Here is a tiny trained network, its code and every weight. The questions are about switching its units off for an input and a target symbol, where a switched-off unit gives its printed mean instead of its output.

import numpy as np


def w(rows, s, z=0):
    codes = np.array(rows[::2]) - 128.0
    scale = np.full(codes.shape[1], s)
    scale[-1] = z or s
    return codes * scale


def f(y):
    return y / 2 * (1 + np.tanh(0.7978845608 * (y + 0.044715 * y**3)))


def softmax(a):
    e = np.exp(a - a.max(-1, keepdims=True))
    return e / e.sum(-1, keepdims=True)


def log_softmax(a):
    a = a - a.max(-1, keepdims=True)
    return a - np.log(np.exp(a).sum(-1, keepdims=True))


def net(x, mask):
    ids = ['αεηξπω'.index(c) for c in x.split()]
    T = len(ids)
    res = E[ids] + P[:T]
    u = 0
    for l in range(2):
        q, k, v = (res @ M[l].T for M in (Q, K, V))
        z = softmax(np.where(np.tri(T) > 0, q @ k.T / 4**0.5, -1e9)) @ v
        res = res + np.where(mask[u], z, O[l][:, -1]) @ O[l][:, :-1]
        u += 1
        y = f(res @ A[l][:, :-1].T + A[l][:, -1])
        res = res + np.where(mask[u : u + 8], y, B[l][:, -1]) @ B[l][:, :-1]
        u += 8
    return log_softmax(res[-1] @ U[:, :-1].T + U[:, -1])


Q, K, V, O, A, B = {}, {}, {}, {}, {}, {}
E = w([
[121,52,83],'α',
[110,101,254],'ε',
[144,197,81],'η',
[124,31,121],'ξ',
[145,139,68],'π',
[124,132,106],'ω',
],0.017)
P = w([
[176,70,134],'0',
[30,179,107],'1',
[41,188,109],'2',
[54,180,120],'3',
[110,140,123],'4',
[129,144,121],'5',
[149,148,118],'6',
[175,145,114],'7',
[192,149,114],'8',
[221,146,104],'9',
[248,154,101],'10',
],0.014)
Q[0] = w([
[159,254,215],'L0H1',
[116,32,155],'L0H1',
[66,103,105],'L0H1',
[64,85,77],'L0H1',
],0.0093)
K[0] = w([
[191,168,211],'L0H1',
[69,2,89],'L0H1',
[12,139,43],'L0H1',
[198,89,122],'L0H1',
],0.0069)
V[0] = w([
[127,96,203],'L0H1',
[178,250,2],'L0H1',
[219,111,36],'L0H1',
[45,148,199],'L0H1',
],0.0062)
O[0] = w([
[77,254,134,170],'L0H1',
[23,62,221,3],'L0H1',
[65,17,170,24],'L0H1',
[224,237,117,216],'L0H1',
],0.0061,0.0024)
A[0] = w([
[97,84,250,170],'L0N1',
[134,166,176,140],'L0N2',
[174,126,166,90],'L0N3',
[172,99,56,2],'L0N4',
[108,132,175,169],'L0N5',
[35,140,121,217],'L0N6',
[165,154,106,86],'L0N7',
[168,125,128,113],'L0N8',
],0.014,0.0056)
B[0] = w([
[97,213,23,187],'L0N1',
[212,53,94,255],'L0N2',
[104,118,111,188],'L0N3',
[161,169,240,189],'L0N4',
[188,254,38,160],'L0N5',
[160,29,7,243],'L0N6',
[93,15,131,229],'L0N7',
[34,100,153,185],'L0N8',
],0.0062,0.0039)
Q[1] = w([
[100,145,147],'L1H1',
[116,163,104],'L1H1',
[57,126,250],'L1H1',
[153,150,127],'L1H1',
],0.014)
K[1] = w([
[69,138,80],'L1H1',
[4,51,104],'L1H1',
[201,53,7],'L1H1',
[3,178,131],'L1H1',
],0.0055)
V[1] = w([
[15,208,96],'L1H1',
[93,50,143],'L1H1',
[142,109,153],'L1H1',
[215,250,133],'L1H1',
],0.011)
O[1] = w([
[94,21,173,3],'L1H1',
[2,166,34,42],'L1H1',
[151,155,108,92],'L1H1',
[230,90,70,247],'L1H1',
],0.0092,0.0036)
A[1] = w([
[73,108,74,238],'L1N1',
[46,138,117,1],'L1N2',
[141,123,171,195],'L1N3',
[116,206,107,164],'L1N4',
[136,7,104,99],'L1N5',
[118,101,68,121],'L1N6',
[170,114,95,159],'L1N7',
[142,151,207,169],'L1N8',
],0.018,0.0075)
B[1] = w([
[239,97,106,212],'L1N1',
[29,122,178,182],'L1N2',
[95,88,103,159],'L1N3',
[131,165,12,181],'L1N4',
[138,180,101,183],'L1N5',
[121,138,225,168],'L1N6',
[51,153,169,253],'L1N7',
[65,64,236,148],'L1N8',
],0.011,0.017)
U = w([
[67,209,66,2],'α',
[123,254,137,36],'ε',
[190,82,119,225],'η',
[243,204,39,142],'ξ',
[55,157,91,114],'π',
[215,101,51,251],'ω',
],0.0076,0.0051)

Each question gives the input, a string of symbols that net reads in full, and the target symbol t.
The units are the heads (4 rows each of Q, K, V and O) and the neurons (one row each of A and B). Each row of codes is followed by its name. A weight is (code - 128) times the scale printed after its matrix; where a second scale follows, it is the last column's (O, A, B and U).
mask holds one flag per unit, layer by layer, with each layer's heads first. A switched-off unit (its flag False) gives its mean, the last column of its rows in O or B, instead of its output. The means were averaged over made-up inputs and are rounded, as every weight is.
A unit's drop is (log p(t) with every unit on - log p(t) with that unit switched off) / (log p(t) with every unit on - log p(t) with every unit switched off).
The circuit of an input: a set's keep is (log p(t) with only the set's units on - log p(t) with every unit switched off) / (log p(t) with every unit on - log p(t) with every unit switched off). Starting from the 12 units with the biggest drops (on a tie, the unit counted first), units are removed one at a time, each time the one whose removal leaves the highest keep (on an exact tie, the one counted first), for as long as the keep stays at least 0.8.
units of the circuit, in order: the units of the circuit, biggest drop first
most important unit: the unit with the biggest drop
top k neurons: the k neurons with the biggest drops, biggest first
k most important neurons of layer l: the k neurons of layer l with the biggest drops, biggest first
input ω π π, target ω: top 3 neurons : L1N1, L0N6, L1N7
input α α π ξ π α, target π: units of the circuit, in order : L1H1
input η η π, target η: top 4 neurons : L1N1, L1N2, L0N1, L1N6
input π α π, target π: top 4 neurons : L1N2, L0N1, L0N2, L1N6
input π ω η, target π: units of the circuit, in order : L0H1, L1H1
input π ω π α ε α π ξ η ξ η, target ω: units of the circuit, in order : L0H1, L1N2
input ω ξ α, target ω: top 2 neurons : L1N1, L1N7
input α α π α α, target α: units of the circuit, in order : L1H1, L0N6
input η ω ξ π, target η: top 4 neurons : L1N1, L0N1, L1N7, L1N2
input η α ξ, target η: units of the circuit, in order : L1N1, L0N6, L1N6
input ε ω ξ, target ξ: top 2 neurons : L0N7, L0N2
input η ξ α α, target η: 4 most important neurons of layer 1 : L1N1, L1N7, L1N2, L1N6
input ξ ξ ε η, target ξ: 2 most important neurons of layer 0 : L0N2, L0N4
input ω π π ω π π ξ α π, target π: units of the circuit, in order : L1H1, L0H1
input ξ π π, target ξ: top 4 neurons : L1N1, L0N6, L0N4, L1N4
input ξ α ξ, target ξ: top 4 neurons : L1N1, L0N6, L0N4, L1N7
input η π π η, target η: top 2 neurons : L1N1, L0N1
input ε ε π, target ε: top 4 neurons : L1N7, L1N1, L0N6, L1N6
input ξ ε α ε α, target ε: most important unit : L0H1
input ω ω π, target ω: top 4 neurons : L1N1, L1N7, L0N6, L0N7
input ω ε π η α, target ξ: 3 most important neurons of layer 0 : L0N2, L0N6, L0N4
input ξ π α π π π ε, target ξ: most important unit : L0N1
input ω ε ω ξ ε π ω η π α ω, target η: 2 most important neurons of layer 1 : L1N4, L1N2
input α η π ε, target ξ: 2 most important neurons of layer 0 : L0N6, L0N2
